Below are the code and all the weights of a small trained network. Each question names an input and a class and asks about switching units off, where a switched-off unit gives its printed mean instead of its output.

import numpy as np


def w(rows, s, z=0):
    codes = np.array(rows[::2]) - 128.0
    scale = np.full(codes.shape[1], s)
    scale[-1] = z or s
    return codes * scale


def f(y):
    return np.maximum(y, 0)


def log_softmax(a):
    a = a - a.max(-1, keepdims=True)
    return a - np.log(np.exp(a).sum(-1, keepdims=True))


def net(x, mask):
    res = np.array(x, float).reshape(1, 6) / 4 @ E
    y = f(res @ A[0][:, :-1].T + A[0][:, -1])
    res = res + np.where(mask, y, B[0][:, -1]) @ B[0][:, :-1]
    return log_softmax(res[-1] @ U[:, :-1].T + U[:, -1])


A, B = {}, {}
E = w([
[150,194,90],'x0',
[20,75,182],'x1',
[110,206,163],'x2',
[204,145,236],'x3',
[254,162,114],'x4',
[87,114,202],'x5',
],0.0097)
A[0] = w([
[138,155,72,68],'n0',
[154,210,118,95],'n1',
[120,120,229,104],'n2',
[166,88,158,67],'n3',
[72,161,167,121],'n4',
[46,171,49,253],'n5',
[131,253,117,87],'n6',
[77,77,62,197],'n7',
[81,98,197,90],'n8',
[156,174,145,122],'n9',
],0.015,0.0057)
B[0] = w([
[121,182,94,173],'n0',
[119,121,60,188],'n1',
[138,135,100,189],'n2',
[196,38,145,152],'n3',
[58,141,108,179],'n4',
[178,69,229,249],'n5',
[142,135,82,195],'n6',
[114,186,214,227],'n7',
[170,195,119,194],'n8',
[109,195,7,172],'n9',
],0.011,0.015)
U = w([
[145,175,74,2],'0',
[93,157,201,201],'1',
[245,132,135,182],'2',
],0.012,0.0043)

Each question gives the input, the list of numbers given to net, and the class t.
The units are the neurons (one row each of A and B). Each row of codes is followed by its name. A weight is (code - 128) times the scale printed after its matrix; where a second scale follows, it is the last column's (A, B and U).
mask holds one flag per neuron, in row order. A switched-off neuron (its flag False) gives its mean, the last column of its row in B, instead of its output. The means were averaged over made-up inputs and are rounded, as every weight is.
A unit's drop is (log p(t) with every unit on - log p(t) with that unit switched off) / (log p(t) with every unit on - log p(t) with every unit switched off).
The circuit of an input: a set's keep is (log p(t) with only the set's units on - log p(t) with every unit switched off) / (log p(t) with every unit on - log p(t) with every unit switched off). Starting from all 10 units, units are removed one at a time, each time the one whose removal leaves the highest keep (on an exact tie, the one counted first), for as long as the keep stays at least 0.8.
units of the circuit, in order: the units of the circuit, biggest drop first
k most important neurons: the k neurons with the biggest drops, biggest first
drop when u is switched off: that unit's drop, to one decimal
input [2,-2,4,-7,-5,-8], class 1: units of the circuit, in order : (n7)
input [4,3,4,-5,7,8], class 0: units of the circuit, in order : (n7, n5)
input [8,-6,-7,5,8,-4], class 0: units of the circuit, in order : (n9, n5)
input [4,-2,2,-2,2,-8], class 0: units of the circuit, in order : (n0, n1)
input [-7,-8,2,-4,8,0], class 0: units of the circuit, in order : (n5, n9)
input [-6,5,-8,8,-6,5], class 2: 2 most important neurons : (n8, n3)
input [6,-2,-4,3,-2,2], class 0: 3 most important neurons : (n5, n7, n3)
input [-8,0,3,6,-6,-4], class 2: 2 most important neurons : (n7, n8)
input [-7,-6,4,7,-7,-2], class 0: 3 most important neurons : (n5, n7, n2)
input [8,-1,2,-5,-6,-2], class 1: 2 most important neurons : (n7, n5)
input [3,2,4,6,2,-4], class 0: 2 most important neurons : (n5, n9)
input [5,4,-3,-8,2,-3], class 1: drop when n7 is switched off : 0.2
input [0,-3,-5,-4,-6,0], class 1: drop when n3 is switched off : 0.0
input [-7,-1,-3,-4,1,-1], class 1: drop when n7 is switched off : 0.2
input [-2,-7,-3,-8,-4,3], class 1: drop when n7 is switched off : 0.2
input [3,-6,-3,-8,-5,7], class 1: most important neuron : (n7)
